Q: [ 4.22  4.61 -5.43  7.25 -1.84  3.63]
A: 3.63, 4.22

Q:
[[-4.98 -1.34 -5.63 -0.25  2.27]
 [ 3.24  0.26  3.36  1.52  1.90]
 [ 3.57  2.24  3.53  1.34  2.35]]
A: 2.27, 3.57

Q: [ 1.15 -0.99  3.53 -5.97  4.90]
A: 4.90, 1.15

Q: [ 4.47  2.67  6.35  6.93 -2.56]
A: -2.56, 4.47

Q: [ 3.22 -3.65 -5.71 -0.78 -2.61 -1.30  0.82]
A: 0.82, 3.22

Q: [ 1.80  4.47 -3.34 -1.02  2.24  6.00]
A: 6.00, 1.80

Q:
[[ 1.82  4.31 -2.14  6.64]
 [-1.54 -5.84  2.16  1.09]]
A: 6.64, -1.54

Q:
[[ 1.44 -0.12 -4.28 -3.77  3.62 -0.99  0.54]
 [-5.50  6.90 -4.14  3.17  4.29  4.77 -0.01]]
A: 0.54, -5.50

Q: [ 3.39 -7.55  3.16 -1.23]
A: -1.23, 3.39

Q: [-2.41 -6.52 -5.65  4.96]
A: 4.96, -2.41
---
(2.93, 4.35, -5.64, -1.98) -> 4.35, -5.64
(1.61, -3.69, 2.88, 6.45, 3.60) -> 6.45, -3.69
(6.96, -6.83, 3.37, 2.65) -> 6.96, -6.83
((-3.08, -2.87, 2.09, -1.31, -2.27, 0.38, -4.96), (-0.42, 0.42, 0.13, -0.26, -0.22, -0.01, -1.02), (-2.33, -2.00, 2.43, -1.49, -2.29, 0.19, -5.73)) -> 2.43, -5.73
((-2.67, 1.33, 1.72, 1.42, 0.57, 2.12), (-4.96, -0.31, 6.09, 4.24, 0.57, 1.30), (-1.44, -0.85, 1.57, 1.02, 0.57, 2.12)) -> 6.09, -4.96
((1.49, -1.29, -6.06, -4.01, 3.34, -0.14, -0.13), (1.06, 0.07, -1.43, 4.27, -2.18, 1.90, 1.85)) -> 4.27, -6.06
((-5.39, 5.15, 5.59, 3.52, 1.69), (-3.46, 4.51, 5.61, -5.66, 5.15)) -> 5.61, -5.66
---
[[23.696, -93.956, 12.022, 93.051, 16.584, 30.928],
 [-124.180, 16.482, 153.676, 57.638, 101.245, -18.227],
 [-31.052, -20.497, 86.617, -58.119, 32.140, -26.500]] => -18.227

[[-103.9, 227.6, -115.0, 230.6, 62.3, -90.5, -20.5],
 [187.4, 115.7, -42.8, 87.9, -11.6, 49.1, -42.0],
 [66.9, 0.4, -158.0, 105.7, 128.6, 46.5, 227.3]] => -42.0

[[-10.4, -19.8, -1.1, -8.1, -15.5, -15.8, -10.1],
 [-4.0, 13.0, 1.3, -8.8, -0.8, -6.0, -6.2],
 [10.2, -15.2, -4.1, -7.5, 1.3, -14.2, -11.8]] => -6.2

[[-14.8, -21.5, -17.7, 1.3, 4.3],
 [-2.2, 6.1, 9.6, -3.3, -14.2],
 [-11.8, -13.6, 0.5, 12.3, 5.4]] => -14.2

[[3.5, 13.3, -3.6, 3.4, 6.0, 1.6, -19.5],
 [-0.3, -1.1, 9.2, 1.9, 5.0, 3.4, -5.4],
 [5.5, 7.1, 10.3, 0.7, 6.7, -1.7, -10.4]] => -5.4

[[25.291, -24.722, -81.138, 175.081, -56.832, 25.524, -54.138],
 [-72.254, -91.231, 36.587, 203.214, -131.992, -11.514, -50.795],
 [23.306, 34.740, -4.164, 60.904, 24.113, 76.844, 16.953]] => -50.795

[[-1.15, -0.43, 0.29, 0.94, 0.55, -1.21, -0.71],
 [-1.24, -0.22, 0.82, 0.09, 1.68, -1.55, -0.04],
 [-1.41, 0.02, 1.21, -0.25, 1.78, -1.30, 0.06]] => -0.04

[[-15.968, -18.433, -17.471, 5.787, -16.632],
 [2.359, 6.617, 0.964, 0.219, 3.818],
 [8.875, 14.540, 10.801, 2.520, 9.759]] => 3.818
---
[-0.07  2.02 -7.51  0.29 -0.84  4.42  2.52]: 2.52

[[ 3.80 -2.14  6.56  4.29]
 [ 4.73 -3.45 -4.40  4.48]
 [ 5.33  0.93  0.98  3.39]]: 3.39

[-6.69  5.02  6.28  2.10  1.66]: 1.66

[ 2.06  5.91 -0.68 -1.00  0.88]: 0.88

[[-0.72 -6.11 -0.52  2.06]
 [-0.54 -1.48  0.29  0.39]]: 0.39

[-6.89 -0.17  0.48  1.95  2.73  0.38]: 0.38

[[-2.24  2.03  2.37 -2.02]
 [ 2.99 -7.09 -5.09 -4.95]]: -4.95

[ 0.75  3.55  1.13 -2.17 -0.96  3.44 -6.64]: -6.64

[ 6.64  2.34 -0.48 -0.34  3.72]: 3.72

[-2.20 -2.46 -6.69 -7.00  4.68  6.38]: 6.38
---
[-0.12 -0.02  0.14  0.00] ⇒ 0.14
[ 1.5 -0.7 -0.7 -1.3] ⇒ -0.7
[-0.520 -1.292 -0.169  1.711] ⇒ -0.169
[-0.15  0.14 -0.02  0.17] ⇒ -0.02
[ 1.603  0.370  1.018 -1.696] ⇒ 1.018
[ -6.72 -12.09  -0.72  12.86] ⇒ -0.72
---
Q:
[[-1.66  1.57  0.36 -2.49]
 [ 0.27  1.66 -6.52 -1.08]]
A: 0.36

Q: [-1.22  7.27  6.37 -3.99 -4.81  4.02]
A: 6.37

Q: [ 6.25 -6.71  2.31  0.27  1.50  1.21]
A: 2.31

Q: [ 0.24 -0.81 -2.18 -5.92 -1.08  3.16 -2.67]
A: -2.18

Q: [ 6.92  4.72  2.87  2.96 -0.96  4.95  7.29]
A: 2.87

Q: [-0.93 -6.66  4.71  0.14  0.49  1.81]
A: 4.71
---
array([[ 3.20, -1.83, -6.86, -3.89],
       [-1.14,  0.54,  0.04, -0.29],
       [-1.24, -0.45,  0.44,  6.13]]) | -1.83

array([-1.87, -2.13,  1.68,  5.87]) | -2.13

array([ 3.09, -6.42,  6.87,  6.62]) | -6.42

array([ 3.28,  5.28, -0.26, -6.01]) | 5.28

array([2.53, 6.95, 3.70, 3.04]) | 6.95

array([5.58, 3.38, 3.04, 3.47]) | 3.38

array([[-4.42,  3.23,  1.57,  2.16],
       [-2.07,  6.12,  4.63, -0.38],
       [-5.05,  0.54,  3.83, -0.70]]) | 3.23
---
2.10	-3.62	1.45	-6.76	0.03	-5.41 → 2.10, -5.41

-2.70	-2.13	0.02	-2.25	0.09	3.12	-1.75
-4.16	0.48	0.91	-0.84	-1.21	7.34	-2.61
→ -2.70, -2.61

6.93	6.43	1.64	3.46	0.37	0.65	3.22 → 6.93, 3.22

-2.39	5.83	-2.49	1.35 → -2.39, 1.35

2.01	-6.55	3.26	-0.95	-5.39	0.36 → 2.01, 0.36

4.57	-7.21	-0.85	-0.13	0.12	-1.05 → 4.57, -1.05

-5.50	-0.11	-1.87	-1.37	6.03 → -5.50, 6.03

2.75	3.45	6.22	1.81 → 2.75, 1.81

3.79	-0.53	-1.19	-6.22	5.91 → 3.79, 5.91
---
array([159, 222, 136, 195,  53]) | 159
array([84, 54, 76, 21, 66]) | 66
array([  9, 156, 202, 151,  46]) | 151
array([ 35, -47,  -4, -24,  23]) | -4
array([70,  9, 66, 60, 83]) | 66
array([750, 707, 202, 618, 744]) | 707
array([ 39, 211,  99, 187, 136]) | 136
